Below are the code and all the weights of a small trained network. Each question names an input and a class and asks about switching units off, where a switched-off unit gives its printed mean instead of its output.

import numpy as np


def w(rows, s, z=0):
    codes = np.array(rows[::2]) - 128.0
    scale = np.full(codes.shape[1], s)
    scale[-1] = z or s
    return codes * scale


def f(y):
    return y / 2 * (1 + np.tanh(0.7978845608 * (y + 0.044715 * y**3)))


def log_softmax(a):
    a = a - a.max(-1, keepdims=True)
    return a - np.log(np.exp(a).sum(-1, keepdims=True))


def net(x, mask):
    res = np.array(x, float).reshape(1, 5) / 4 @ E
    y = f(res @ A[0][:, :-1].T + A[0][:, -1])
    res = res + np.where(mask, y, B[0][:, -1]) @ B[0][:, :-1]
    return log_softmax(res[-1] @ U[:, :-1].T + U[:, -1])


A, B = {}, {}
E = w([
[129,191,248,79],'x0',
[164,181,176,242],'x1',
[97,47,182,163],'x2',
[126,123,128,127],'x3',
[254,99,124,102],'x4',
],0.009)
A[0] = w([
[118,93,131,70,59],'n1',
[109,136,186,100,94],'n2',
[247,112,139,163,113],'n3',
[125,253,152,60,73],'n4',
[105,69,89,183,52],'n5',
[142,121,134,224,98],'n6',
[190,222,136,197,66],'n7',
[214,154,91,97,60],'n8',
[123,103,114,65,2],'n9',
[81,158,109,133,54],'n10',
[171,105,126,113,111],'n11',
[74,186,103,140,65],'n12',
[138,118,167,188,37],'n13',
[129,133,185,105,38],'n14',
[140,123,158,193,73],'n15',
[139,162,34,147,62],'n16',
[188,72,156,92,88],'n17',
],0.013,0.0054)
B[0] = w([
[86,91,28,68,169],'n1',
[211,62,97,194,190],'n2',
[66,154,138,202,245],'n3',
[182,29,63,178,253],'n4',
[216,77,153,168,189],'n5',
[115,118,99,25,206],'n6',
[72,39,51,3,238],'n7',
[39,110,152,209,207],'n8',
[48,57,149,82,161],'n9',
[80,99,161,207,147],'n10',
[72,157,170,164,157],'n11',
[52,122,186,214,169],'n12',
[111,83,90,75,169],'n13',
[188,33,115,196,161],'n14',
[89,81,43,60,179],'n15',
[218,18,154,142,201],'n16',
[49,131,90,185,183],'n17',
],0.0067,0.0071)
U = w([
[142,118,120,129,238],'0',
[139,134,121,121,247],'1',
[207,65,132,150,39],'2',
[85,113,94,54,13],'3',
[51,156,138,191,34],'4',
[162,247,147,80,143],'5',
],0.015,0.012)

Each question gives the input, the list of numbers given to net, and the class t.
The units are the neurons (one row each of A and B). Each row of codes is followed by its name. A weight is (code - 128) times the scale printed after its matrix; where a second scale follows, it is the last column's (A, B and U).
mask holds one flag per neuron, in row order. A switched-off neuron (its flag False) gives its mean, the last column of its row in B, instead of its output. The means were averaged over made-up inputs and are rounded, as every weight is.
A unit's drop is (log p(t) with every unit on - log p(t) with that unit switched off) / (log p(t) with every unit on - log p(t) with every unit switched off).
The circuit of an input: a set's keep is (log p(t) with only the set's units on - log p(t) with every unit switched off) / (log p(t) with every unit on - log p(t) with every unit switched off). Starting from the 12 units with the biggest drops (on a tie, the unit counted first), units are removed one at a time, each time the one whose removal leaves the highest keep (on an exact tie, the one counted first), for as long as the keep stays at least 0.8.
circuit, biggest first: the units of the circuit, biggest drop first
k most important neurons: the k neurons with the biggest drops, biggest first
drop of u: that unit's drop, to one decimal
input [7,1,4,-1,-2], class 2: circuit, biggest first -> (n2, n14)
input [8,6,-7,6,4], class 2: circuit, biggest first -> (n4)
input [5,3,0,4,-5], class 2: circuit, biggest first -> (n4, n2)
input [-4,7,0,-2,-7], class 3: circuit, biggest first -> (n6, n7)
input [-3,7,6,-4,4], class 3: circuit, biggest first -> (n6, n15, n7)
input [-1,-8,0,-2,7], class 3: 2 most important neurons -> (n1, n9)
input [3,-3,7,6,8], class 4: circuit, biggest first -> (n17, n3, n11)
input [8,8,2,2,1], class 2: 2 most important neurons -> (n14, n2)
input [-8,4,3,-7,-5], class 2: 2 most important neurons -> (n5, n16)
input [4,5,7,2,-6], class 0: 2 most important neurons -> (n2, n3)
input [6,6,-2,-2,-4], class 2: 3 most important neurons -> (n4, n2, n14)
input [2,2,5,-4,7], class 4: 2 most important neurons -> (n3, n17)
input [-4,7,4,3,0], class 3: 2 most important neurons -> (n6, n15)
input [7,-7,-5,4,2], class 2: circuit, biggest first -> (n4)
input [-1,6,-3,2,-4], class 3: 2 most important neurons -> (n7, n6)
input [-4,2,5,-7,7], class 1: 2 most important neurons -> (n6, n12)
input [7,-3,6,3,0], class 2: 2 most important neurons -> (n2, n14)
input [0,8,-3,0,-3], class 3: drop of n7 -> 0.3
input [-7,3,-6,5,-6], class 2: drop of n4 -> -0.2
input [-3,8,4,-7,0], class 3: drop of n15 -> 0.1
input [-3,4,7,4,5], class 0: most important neuron -> (n6)
